Below are the code and all the weights of a small trained network. Each question names an input and a target symbol and asks about switching units off, where a switched-off unit gives its printed mean instead of its output.

import numpy as np


def w(rows, s, z=0):
    codes = np.array(rows[::2]) - 128.0
    scale = np.full(codes.shape[1], s)
    scale[-1] = z or s
    return codes * scale


def norm(h):
    return h / np.sqrt((h * h).mean(-1, keepdims=True) + 1e-5)


def f(y):
    return y / 2 * (1 + np.tanh(0.7978845608 * (y + 0.044715 * y**3)))


def softmax(a):
    e = np.exp(a - a.max(-1, keepdims=True))
    return e / e.sum(-1, keepdims=True)


def log_softmax(a):
    a = a - a.max(-1, keepdims=True)
    return a - np.log(np.exp(a).sum(-1, keepdims=True))


def net(x, mask):
    ids = ['ΘΛηπτφ'.index(c) for c in x.split()]
    T = len(ids)
    res = E[ids] + P[:T]
    u = 0
    for l in range(3):
        q, k, v = (norm(res) @ M[l].T for M in (Q, K, V))
        z = softmax(np.where(np.tri(T) > 0, q @ k.T / 2**0.5, -1e9)) @ v
        res = res + np.where(mask[u], z, O[l][:, -1]) @ O[l][:, :-1]
        u += 1
        y = f(norm(res) @ A[l][:, :-1].T + A[l][:, -1])
        res = res + np.where(mask[u : u + 12], y, B[l][:, -1]) @ B[l][:, :-1]
        u += 12
    return log_softmax(norm(res)[-1] @ U[:, :-1].T + U[:, -1])


Q, K, V, O, A, B = {}, {}, {}, {}, {}, {}
E = w([
[117,33,195,148],'Θ',
[136,2,166,94],'Λ',
[130,136,138,67],'η',
[133,144,155,70],'π',
[71,202,131,179],'τ',
[190,105,92,180],'φ',
],0.0073)
P = w([
[151,134,254,152],'0',
[139,166,204,132],'1',
[139,159,180,124],'2',
[135,152,165,116],'3',
[133,144,145,114],'4',
[129,136,133,111],'5',
[121,123,118,111],'6',
[124,120,110,112],'7',
[124,116,96,112],'8',
[119,110,85,117],'9',
[121,102,76,117],'10',
[120,99,70,122],'11',
[123,99,67,124],'12',
],0.0047)
Q[0] = w([
[62,253,139,165],'0.h0',
[145,173,82,218],'0.h0',
],0.0046)
K[0] = w([
[3,149,183,93],'0.h0',
[107,199,182,184],'0.h0',
],0.0049)
V[0] = w([
[198,202,86,238],'0.h0',
[254,44,88,92],'0.h0',
],0.0036)
O[0] = w([
[119,101,2,150,57],'0.h0',
[152,225,108,24,249],'0.h0',
],0.0052,0.0021)
A[0] = w([
[113,10,123,253,2],'0.n0',
[210,142,121,205,44],'0.n1',
[105,136,112,92,113],'0.n2',
[198,107,127,115,75],'0.n3',
[110,179,15,152,134],'0.n4',
[111,34,76,91,36],'0.n5',
[128,138,134,126,118],'0.n6',
[168,44,150,200,53],'0.n7',
[111,177,184,111,68],'0.n8',
[128,128,128,128,128],'0.n9',
[77,122,138,96,73],'0.n10',
[111,156,26,160,75],'0.n11',
],0.0054,0.003)
B[0] = w([
[185,92,156,21,52],'0.n0',
[132,99,186,253,102],'0.n1',
[157,123,135,132,123],'0.n2',
[84,102,144,172,223],'0.n3',
[77,54,100,63,254],'0.n4',
[137,215,183,146,221],'0.n5',
[130,134,118,119,100],'0.n6',
[155,117,202,122,147],'0.n7',
[141,173,78,79,111],'0.n8',
[128,128,128,128,128],'0.n9',
[148,135,115,137,76],'0.n10',
[104,66,71,92,114],'0.n11',
],0.0039,0.00054)
Q[1] = w([
[156,254,111,104],'1.h0',
[188,163,26,157],'1.h0',
],0.0066)
K[1] = w([
[152,254,152,76],'1.h0',
[42,147,51,100],'1.h0',
],0.0073)
V[1] = w([
[243,193,197,197],'1.h0',
[225,43,60,255],'1.h0',
],0.0032)
O[1] = w([
[252,224,222,124,246],'1.h0',
[122,247,47,189,80],'1.h0',
],0.0037,0.0012)
A[1] = w([
[116,242,120,95,45],'1.n0',
[93,78,139,142,56],'1.n1',
[169,130,167,140,134],'1.n2',
[143,120,73,135,93],'1.n3',
[174,84,171,144,140],'1.n4',
[124,255,131,98,23],'1.n5',
[140,185,89,202,54],'1.n6',
[149,162,126,132,21],'1.n7',
[143,136,49,164,2],'1.n8',
[103,161,59,75,171],'1.n9',
[79,151,86,176,89],'1.n10',
[104,145,173,72,117],'1.n11',
],0.0083,0.0028)
B[1] = w([
[129,115,141,255,122],'1.n0',
[131,142,187,153,114],'1.n1',
[136,171,69,154,196],'1.n2',
[174,133,133,110,128],'1.n3',
[142,178,65,176,252],'1.n4',
[132,135,138,238,124],'1.n5',
[108,129,131,5,152],'1.n6',
[86,117,137,142,85],'1.n7',
[195,93,150,83,143],'1.n8',
[172,143,138,197,175],'1.n9',
[73,45,170,104,143],'1.n10',
[155,149,58,110,253],'1.n11',
],0.0052,0.0027)
Q[2] = w([
[6,139,167,152],'2.h0',
[139,117,81,148],'2.h0',
],0.019)
K[2] = w([
[151,226,186,71],'2.h0',
[121,8,119,96],'2.h0',
],0.013)
V[2] = w([
[132,53,127,81],'2.h0',
[254,120,91,134],'2.h0',
],0.0048)
O[2] = w([
[156,158,177,65,143],'2.h0',
[255,72,94,149,254],'2.h0',
],0.0043,0.0031)
A[2] = w([
[69,131,153,218,181],'2.n0',
[98,130,54,195,76],'2.n1',
[152,152,126,139,115],'2.n2',
[146,132,124,87,140],'2.n3',
[115,202,67,228,123],'2.n4',
[79,246,160,110,154],'2.n5',
[144,131,162,97,141],'2.n6',
[137,217,110,222,1],'2.n7',
[2,176,61,49,148],'2.n8',
[151,161,27,106,126],'2.n9',
[152,62,183,153,140],'2.n10',
[77,225,168,129,13],'2.n11',
],0.01,0.007)
B[2] = w([
[93,120,82,100,176],'2.n0',
[67,201,188,137,116],'2.n1',
[115,130,108,122,145],'2.n2',
[92,111,118,160,220],'2.n3',
[105,113,202,209,159],'2.n4',
[87,148,75,128,194],'2.n5',
[70,124,113,155,201],'2.n6',
[128,53,121,105,125],'2.n7',
[38,105,80,114,204],'2.n8',
[117,114,125,185,254],'2.n9',
[80,180,110,148,198],'2.n10',
[70,148,254,200,127],'2.n11',
],0.008,0.0036)
U = w([
[105,240,204,225,189],'Θ',
[127,114,240,62,101],'Λ',
[129,100,46,27,231],'η',
[129,209,111,117,1],'π',
[2,96,110,151,103],'τ',
[191,63,124,187,119],'φ',
],0.0071,0.0059)

Each question gives the input, a string of symbols that net reads in full, and the target symbol t.
The units are the heads (2 rows each of Q, K, V and O) and the neurons (one row each of A and B). Each row of codes is followed by its name. A weight is (code - 128) times the scale printed after its matrix; where a second scale follows, it is the last column's (O, A, B and U).
mask holds one flag per unit, layer by layer, with each layer's heads first. A switched-off unit (its flag False) gives its mean, the last column of its rows in O or B, instead of its output. The means were averaged over made-up inputs and are rounded, as every weight is.
A unit's drop is (log p(t) with every unit on - log p(t) with that unit switched off) / (log p(t) with every unit on - log p(t) with every unit switched off).
The circuit of an input: a set's keep is (log p(t) with only the set's units on - log p(t) with every unit switched off) / (log p(t) with every unit on - log p(t) with every unit switched off). Starting from the 12 units with the biggest drops (on a tie, the unit counted first), units are removed one at a time, each time the one whose removal leaves the highest keep (on an exact tie, the one counted first), for as long as the keep stays at least 0.8.
circuit, biggest first: the units of the circuit, biggest drop first
most important unit: the unit with the biggest drop
top k neurons: the k neurons with the biggest drops, biggest first
top k neurons in layer l: the k neurons of layer l with the biggest drops, biggest first
drop of u: that unit's drop, to one decimal
input Θ Θ Λ Λ, target Λ: top 2 neurons in layer 1	1.n9; 1.n6
input τ φ π, target φ: most important unit	1.h0
input Λ π Λ π Θ, target Θ: top 2 neurons	2.n10; 2.n8
input φ Λ Λ φ Λ Λ φ η, target Θ: circuit, biggest first	1.n5; 1.n9
input η Λ π Λ η τ η Θ τ, target η: top 2 neurons in layer 1	1.n4; 1.n10
input Λ Λ Λ Λ τ Θ τ τ φ, target Θ: top 4 neurons	0.n1; 0.n7; 1.n4; 1.n10
input π π Λ, target Λ: circuit, biggest first	2.n9; 2.n8; 0.h0
input τ Θ η η Λ, target Θ: top 2 neurons in layer 1	1.n6; 1.n4
input π τ τ, target τ: top 2 neurons	2.n0; 1.n8
input τ Λ Λ Λ τ π, target τ: top 2 neurons in layer 2	2.n8; 2.n5
input Θ π τ φ τ Λ η, target τ: top 4 neurons	1.n10; 1.n0; 1.n5; 1.n11
input Θ τ Λ Λ Λ Λ Θ Λ Λ τ φ, target Θ: top 2 neurons in layer 2	2.n1; 2.n4
input φ φ Λ, target Θ: top 2 neurons in layer 0	0.n5; 0.n1
input τ π Λ τ Θ τ τ η η φ η, target φ: most important unit	1.n9
input τ τ Λ τ η, target τ: top 2 neurons	2.n8; 2.n11
input Λ η Θ, target Θ: top 3 neurons	2.n10; 2.n8; 2.n5
input Λ τ Λ π, target τ: top 2 neurons in layer 1	1.n11; 1.n9
input Λ φ τ, target τ: top 2 neurons in layer 2	2.n0; 2.n7
input Λ φ τ τ τ Λ Λ φ Λ φ π, target Θ: top 3 neurons in layer 1	1.n0; 1.n5; 1.n9
input φ Θ η Λ Λ Θ φ η, target φ: drop of 0.n4	0.0
input Λ Λ τ Λ Λ π τ, target η: drop of 1.n4	0.5
input Λ φ φ Λ π, target φ: drop of 1.n0	0.1
input Λ φ φ Λ Λ Λ φ Λ π, target Θ: drop of 1.n6	0.1
